Here is a tiny trained network, its code and every weight. The questions are about switching its units off for an input and a class, where a switched-off unit gives its printed mean instead of its output.

import numpy as np


def w(rows, s, z=0):
    codes = np.array(rows[::2]) - 128.0
    scale = np.full(codes.shape[1], s)
    scale[-1] = z or s
    return codes * scale


def norm(h):
    return h / np.sqrt((h * h).mean(-1, keepdims=True) + 1e-5)


def f(y):
    return np.maximum(y, 0)


def log_softmax(a):
    a = a - a.max(-1, keepdims=True)
    return a - np.log(np.exp(a).sum(-1, keepdims=True))


def net(x, mask):
    res = np.array(x, float).reshape(1, 2) / 4 @ E
    u = 0
    for l in range(3):
        y = f(norm(res) @ A[l][:, :-1].T + A[l][:, -1])
        res = res + np.where(mask[u : u + 9], y, B[l][:, -1]) @ B[l][:, :-1]
        u += 9
    return log_softmax(norm(res)[-1] @ U[:, :-1].T + U[:, -1])


A, B = {}, {}
E = w([
[98,23,72,84,73,199,88,119,92,54,108],'x0',
[84,254,19,66,133,70,157,121,26,41,104],'x1',
],0.0064)
A[0] = w([
[81,88,125,75,84,127,109,84,75,102,47,32],'0.n1',
[78,199,94,121,151,143,87,130,62,124,115,230],'0.n2',
[185,222,58,74,63,107,144,97,111,96,83,183],'0.n3',
[125,123,102,155,141,74,127,198,108,4,196,77],'0.n4',
[210,203,116,186,176,135,72,86,115,39,125,167],'0.n5',
[80,118,75,15,90,212,87,130,74,73,81,3],'0.n6',
[140,58,109,75,91,81,169,165,137,148,150,69],'0.n7',
[129,104,18,111,141,196,127,108,114,75,94,6],'0.n8',
[145,111,85,194,90,223,65,150,138,69,95,40],'0.n9',
],0.0044,0.00059)
B[0] = w([
[214,164,109,158,135,83,64,134,159,68,78,204],'0.n1',
[101,157,118,151,130,125,171,107,142,188,162,204],'0.n2',
[118,74,107,138,129,163,116,140,108,117,166,225],'0.n3',
[131,118,145,164,139,188,79,183,154,114,74,180],'0.n4',
[111,105,173,82,63,166,127,149,137,188,154,169],'0.n5',
[149,125,197,130,54,61,47,123,122,99,78,254],'0.n6',
[103,181,122,138,91,119,119,106,104,144,188,151],'0.n7',
[254,114,123,141,86,80,100,44,160,87,117,214],'0.n8',
[158,85,118,100,189,124,166,99,146,120,173,201],'0.n9',
],0.0073,0.0063)
A[1] = w([
[233,145,157,167,98,87,197,180,69,99,217,194],'1.n1',
[118,85,131,253,101,226,101,183,132,185,142,173],'1.n2',
[206,181,90,153,86,44,141,99,96,93,178,248],'1.n3',
[106,169,152,119,122,144,135,215,99,228,120,125],'1.n4',
[199,112,99,135,121,81,76,91,110,191,127,191],'1.n5',
[120,153,59,131,124,94,209,78,87,148,208,59],'1.n6',
[93,157,157,181,216,63,207,142,138,135,113,148],'1.n7',
[45,170,113,158,154,182,175,151,85,122,185,95],'1.n8',
[92,165,77,181,84,109,166,120,121,203,189,64],'1.n9',
],0.0045,0.0013)
B[1] = w([
[193,82,166,93,127,215,136,114,144,49,158,194],'1.n1',
[67,225,61,111,176,104,153,146,78,120,129,216],'1.n2',
[96,50,179,110,133,69,113,116,179,143,137,253],'1.n3',
[92,144,185,86,146,133,166,237,153,123,135,188],'1.n4',
[109,192,123,184,64,112,154,132,131,107,55,226],'1.n5',
[56,138,166,21,150,136,103,41,125,95,213,167],'1.n6',
[59,123,16,127,91,162,41,120,78,63,167,182],'1.n7',
[125,182,165,112,76,131,201,97,40,228,253,165],'1.n8',
[146,96,122,155,119,181,193,114,48,150,120,183],'1.n9',
],0.0048,0.0053)
A[2] = w([
[155,135,103,105,125,123,144,127,62,186,149,110],'2.n1',
[110,178,188,67,123,45,91,127,76,83,123,192],'2.n2',
[104,168,78,93,120,72,94,61,124,74,119,108],'2.n3',
[127,133,159,127,104,49,98,148,142,86,151,166],'2.n4',
[113,74,119,162,123,198,117,102,108,146,136,127],'2.n5',
[179,157,170,160,120,174,136,210,178,135,86,178],'2.n6',
[168,109,170,119,16,126,100,130,115,2,73,255],'2.n7',
[121,194,123,169,100,137,129,176,146,140,155,126],'2.n8',
[149,97,167,126,126,165,142,148,158,107,148,156],'2.n9',
],0.0064,0.0021)
B[2] = w([
[110,95,143,61,63,98,95,76,150,167,172,142],'2.n1',
[157,43,126,166,116,162,88,125,165,157,121,181],'2.n2',
[174,123,107,172,176,129,166,172,142,128,106,171],'2.n3',
[127,79,94,203,137,71,127,90,151,98,145,174],'2.n4',
[84,133,79,175,146,97,144,106,128,86,204,149],'2.n5',
[140,242,116,40,139,163,88,117,109,101,81,158],'2.n6',
[254,164,113,62,146,76,64,36,124,198,108,250],'2.n7',
[134,101,159,98,116,170,99,144,115,138,37,155],'2.n8',
[121,140,84,155,104,51,197,179,65,62,25,157],'2.n9',
],0.0065,0.013)
U = w([
[49,149,159,66,80,149,146,117,89,194,214,34],'0',
[103,235,171,101,149,194,109,184,138,139,10,165],'1',
[216,107,89,135,105,72,60,65,148,112,93,251],'2',
[48,107,67,210,167,116,193,149,155,69,132,3],'3',
],0.011,0.0015)

Each question gives the input, the list of numbers given to net, and the class t.
The units are the neurons (one row each of A and B). Each row of codes is followed by its name. A weight is (code - 128) times the scale printed after its matrix; where a second scale follows, it is the last column's (A, B and U).
mask holds one flag per neuron, layer by layer. A switched-off neuron (its flag False) gives its mean, the last column of its row in B, instead of its output. The means were averaged over made-up inputs and are rounded, as every weight is.
A unit's drop is (log p(t) with every unit on - log p(t) with that unit switched off) / (log p(t) with every unit on - log p(t) with every unit switched off).
k most important neurons: the k neurons with the biggest drops, biggest first
drop of u: that unit's drop, to one decimal
input [0,-3], class 1: most important neuron : [0.n3]
input [4,-6], class 3: 2 most important neurons : [0.n6 2.n7]
input [2,-6], class 3: 3 most important neurons : [0.n6 2.n7 0.n8]
input [4,-5], class 3: 4 most important neurons : [0.n6 0.n8 2.n7 0.n1]
input [5,-7], class 3: 2 most important neurons : [0.n6 2.n7]
input [-3,8], class 0: 3 most important neurons : [0.n2 0.n1 0.n6]
input [-1,-2], class 1: 2 most important neurons : [0.n6 0.n8]
input [-5,0], class 1: 2 most important neurons : [0.n8 0.n9]
input [-3,-2], class 1: 2 most important neurons : [0.n8 0.n6]
input [-4,1], class 0: 3 most important neurons : [0.n6 0.n8 0.n1]
input [-8,1], class 0: 4 most important neurons : [0.n1 0.n6 0.n8 0.n4]
input [5,-8], class 3: 3 most important neurons : [0.n6 2.n7 0.n8]
input [1,-8], class 3: 4 most important neurons : [2.n7 0.n6 2.n5 0.n1]
input [3,-7], class 3: 3 most important neurons : [0.n6 2.n7 0.n8]
input [2,-5], class 3: 2 most important neurons : [0.n6 2.n7]
input [3,-4], class 3: drop of 0.n8 : 0.7
input [-7,2], class 0: drop of 0.n8 : 0.2
